Below is a small trained network, with its code and all its weights. Each question gives an input and a class and asks what happens when units are switched off, that is, made to give their printed mean instead of their output.

import numpy as np


def w(rows, s, z=0):
    codes = np.array(rows[::2]) - 128.0
    scale = np.full(codes.shape[1], s)
    scale[-1] = z or s
    return codes * scale


def f(y):
    return np.maximum(y, 0)


def log_softmax(a):
    a = a - a.max(-1, keepdims=True)
    return a - np.log(np.exp(a).sum(-1, keepdims=True))


def net(x, mask):
    res = np.array(x, float).reshape(1, 7) / 4 @ E
    y = f(res @ A[0][:, :-1].T + A[0][:, -1])
    res = res + np.where(mask, y, B[0][:, -1]) @ B[0][:, :-1]
    return log_softmax(res[-1] @ U[:, :-1].T + U[:, -1])


A, B = {}, {}
E = w([
[195,144,164,204,119,79,66,127,156,22,124],'x0',
[171,53,32,90,92,189,127,29,231,161,224],'x1',
[97,128,183,85,175,99,158,78,188,197,115],'x2',
[194,92,153,49,201,51,147,248,170,145,137],'x3',
[151,103,255,108,158,126,92,81,188,102,93],'x4',
[192,97,176,33,80,200,190,129,145,60,72],'x5',
[54,73,131,68,205,132,62,141,206,64,192],'x6',
],0.0086)
A[0] = w([
[80,62,143,79,192,137,95,141,119,99,157,123],'n1',
[134,137,9,139,119,99,149,101,135,175,152,118],'n2',
[248,135,183,135,171,81,121,151,163,89,155,177],'n3',
[70,160,185,182,145,68,113,126,87,137,137,248],'n4',
[148,138,129,114,98,163,161,78,109,137,86,115],'n5',
[92,171,121,134,162,85,126,172,109,152,63,139],'n6',
[107,73,116,74,171,146,133,123,137,183,135,252],'n7',
[156,91,66,125,95,201,159,122,100,98,107,200],'n8',
[91,114,86,117,121,152,124,131,129,119,157,85],'n9',
],0.012,0.0029)
B[0] = w([
[83,47,53,117,158,146,162,169,255,85,90,210],'n1',
[172,195,1,124,106,209,100,150,59,183,135,250],'n2',
[184,156,128,39,113,138,60,114,161,37,74,248],'n3',
[75,214,141,147,152,109,128,140,106,106,59,232],'n4',
[132,111,190,152,68,115,178,47,53,159,93,198],'n5',
[129,197,134,152,181,17,197,177,68,97,154,207],'n6',
[116,154,147,30,156,163,228,101,154,155,159,226],'n7',
[150,46,146,200,60,140,95,142,122,126,183,233],'n8',
[108,76,85,158,122,121,114,132,138,128,199,183],'n9',
],0.0093,0.013)
U = w([
[188,157,42,139,89,178,111,129,109,164,192,170],'0',
[28,190,124,200,147,134,80,2,149,118,81,229],'1',
[111,68,114,195,105,125,79,193,131,56,196,23],'2',
[187,137,206,81,150,140,195,144,150,187,92,101],'3',
[60,76,101,95,184,157,165,125,197,99,113,8],'4',
[188,72,222,196,33,147,170,87,99,118,79,193],'5',
[138,197,146,158,161,27,163,223,113,89,65,163],'6',
[252,139,159,61,118,104,41,125,164,44,70,156],'7',
],0.0092,0.0012)

Each question gives the input, the list of numbers given to net, and the class t.
The units are the neurons (one row each of A and B). Each row of codes is followed by its name. A weight is (code - 128) times the scale printed after its matrix; where a second scale follows, it is the last column's (A, B and U).
mask holds one flag per neuron, in row order. A switched-off neuron (its flag False) gives its mean, the last column of its row in B, instead of its output. The means were averaged over made-up inputs and are rounded, as every weight is.
A unit's drop is (log p(t) with every unit on - log p(t) with that unit switched off) / (log p(t) with every unit on - log p(t) with every unit switched off).
The circuit of an input: a set's keep is (log p(t) with only the set's units on - log p(t) with every unit switched off) / (log p(t) with every unit on - log p(t) with every unit switched off). Starting from all 9 units, units are removed one at a time, each time the one whose removal leaves the highest keep (on an exact tie, the one counted first), for as long as the keep stays at least 0.8.
circuit, biggest first: the units of the circuit, biggest drop first
top k neurons: the k neurons with the biggest drops, biggest first
drop when u is switched off: that unit's drop, to one decimal
input [0,7,6,-5,-2,7,-5], class 5: circuit, biggest first	(n5)
input [-1,-4,-5,-6,7,-2,8], class 4: top 3 neurons	(n1; n5; n2)
input [-6,-8,-6,-8,-8,4,2], class 5: circuit, biggest first	(n8; n5)
input [3,3,1,6,0,-7,5], class 4: top 2 neurons	(n1; n7)
input [-6,5,-4,5,3,4,-7], class 5: top 2 neurons	(n5; n8)
input [7,4,1,-6,7,-3,2], class 7: circuit, biggest first	(n3; n5)
input [5,-1,4,0,3,-7,7], class 4: top 3 neurons	(n1; n5; n2)
input [-1,-1,-3,5,8,3,8], class 4: top 3 neurons	(n1; n7; n2)
input [3,8,2,2,6,-7,3], class 4: top 2 neurons	(n1; n7)
input [-1,-4,-3,-6,8,1,6], class 4: top 2 neurons	(n1; n5)
input [-4,-7,-7,-4,8,-3,7], class 6: top 2 neurons	(n4; n6)
input [2,7,7,-1,6,1,-6], class 5: drop when n3 is switched off	0.0
input [7,0,-4,4,-5,-2,2], class 7: drop when n3 is switched off	0.3
input [4,-7,1,-6,-1,-2,8], class 6: drop when n6 is switched off	0.2
input [5,1,-1,0,1,-7,-7], class 6: circuit, biggest first	(n4)
